Below are the code and all the weights of a small trained network. Each question names an input and a class and asks about switching units off, where a switched-off unit gives its printed mean instead of its output.

import numpy as np


def w(rows, s, z=0):
    codes = np.array(rows[::2]) - 128.0
    scale = np.full(codes.shape[1], s)
    scale[-1] = z or s
    return codes * scale


def f(y):
    return np.maximum(y, 0)


def log_softmax(a):
    a = a - a.max(-1, keepdims=True)
    return a - np.log(np.exp(a).sum(-1, keepdims=True))


def net(x, mask):
    res = np.array(x, float).reshape(1, 3) / 4 @ E
    y = f(res @ A[0][:, :-1].T + A[0][:, -1])
    res = res + np.where(mask, y, B[0][:, -1]) @ B[0][:, :-1]
    return log_softmax(res[-1] @ U[:, :-1].T + U[:, -1])


A, B = {}, {}
E = w([
[182,162,2],'x0',
[127,128,126],'x1',
[196,216,204],'x2',
],0.0085)
A[0] = w([
[229,253,220,158],'neuron 1',
[74,14,74,203],'neuron 2',
[148,98,124,234],'neuron 3',
[196,184,70,81],'neuron 4',
[153,198,151,58],'neuron 5',
[180,168,70,58],'neuron 6',
[152,164,71,55],'neuron 7',
[188,233,168,149],'neuron 8',
[47,117,225,102],'neuron 9',
[175,177,156,3],'neuron 10',
[161,174,73,39],'neuron 11',
[90,79,236,88],'neuron 12',
],0.0079,0.0019)
B[0] = w([
[87,119,32,255],'neuron 1',
[61,148,25,223],'neuron 2',
[107,141,145,157],'neuron 3',
[150,83,87,191],'neuron 4',
[52,143,1,166],'neuron 5',
[164,75,98,179],'neuron 6',
[168,71,111,169],'neuron 7',
[55,108,40,212],'neuron 8',
[186,45,45,206],'neuron 9',
[60,123,52,160],'neuron 10',
[177,71,95,170],'neuron 11',
[190,43,45,206],'neuron 12',
],0.0078,0.0071)
U = w([
[11,140,88,57],'0',
[250,55,112,73],'1',
[121,134,125,228],'2',
[126,186,162,204],'3',
[178,194,232,9],'4',
[178,247,255,5],'5',
[189,249,224,2],'6',
],0.0094,0.0074)

Each question gives the input, the list of numbers given to net, and the class t.
The units are the neurons (one row each of A and B). Each row of codes is followed by its name. A weight is (code - 128) times the scale printed after its matrix; where a second scale follows, it is the last column's (A, B and U).
mask holds one flag per neuron, in row order. A switched-off neuron (its flag False) gives its mean, the last column of its row in B, instead of its output. The means were averaged over made-up inputs and are rounded, as every weight is.
A unit's drop is (log p(t) with every unit on - log p(t) with that unit switched off) / (log p(t) with every unit on - log p(t) with every unit switched off).
The circuit of an input: a set's keep is (log p(t) with only the set's units on - log p(t) with every unit switched off) / (log p(t) with every unit on - log p(t) with every unit switched off). Starting from all 12 units, units are removed one at a time, each time the one whose removal leaves the highest keep (on an exact tie, the one counted first), for as long as the keep stays at least 0.8.
circuit, biggest first: the units of the circuit, biggest drop first
top k neurons: the k neurons with the biggest drops, biggest first
drop when u is switched off: that unit's drop, to one decimal
input [6,4,7], class 0: top 2 neurons : [neuron 8; neuron 1]
input [-6,7,8], class 0: circuit, biggest first : [neuron 1; neuron 8]
input [-5,3,8], class 0: circuit, biggest first : [neuron 1; neuron 8]
input [-7,-2,5], class 1: circuit, biggest first : [neuron 12]
input [-6,-5,2], class 1: top 3 neurons : [neuron 12; neuron 9; neuron 2]
input [5,-3,7], class 0: circuit, biggest first : [neuron 8; neuron 1]
input [-3,0,-2], class 3: top 2 neurons : [neuron 1; neuron 8]
input [5,0,7], class 0: circuit, biggest first : [neuron 8; neuron 1]
input [6,-4,7], class 0: circuit, biggest first : [neuron 8; neuron 1]
input [4,0,5], class 0: top 3 neurons : [neuron 8; neuron 1; neuron 5]
input [-8,-4,-2], class 1: drop when neuron 8 is switched off : 0.0
input [2,2,7], class 0: drop when neuron 5 is switched off : 0.1
input [-6,0,-5], class 1: drop when neuron 9 is switched off : 0.6
input [-7,5,4], class 1: top neuron : [neuron 12]
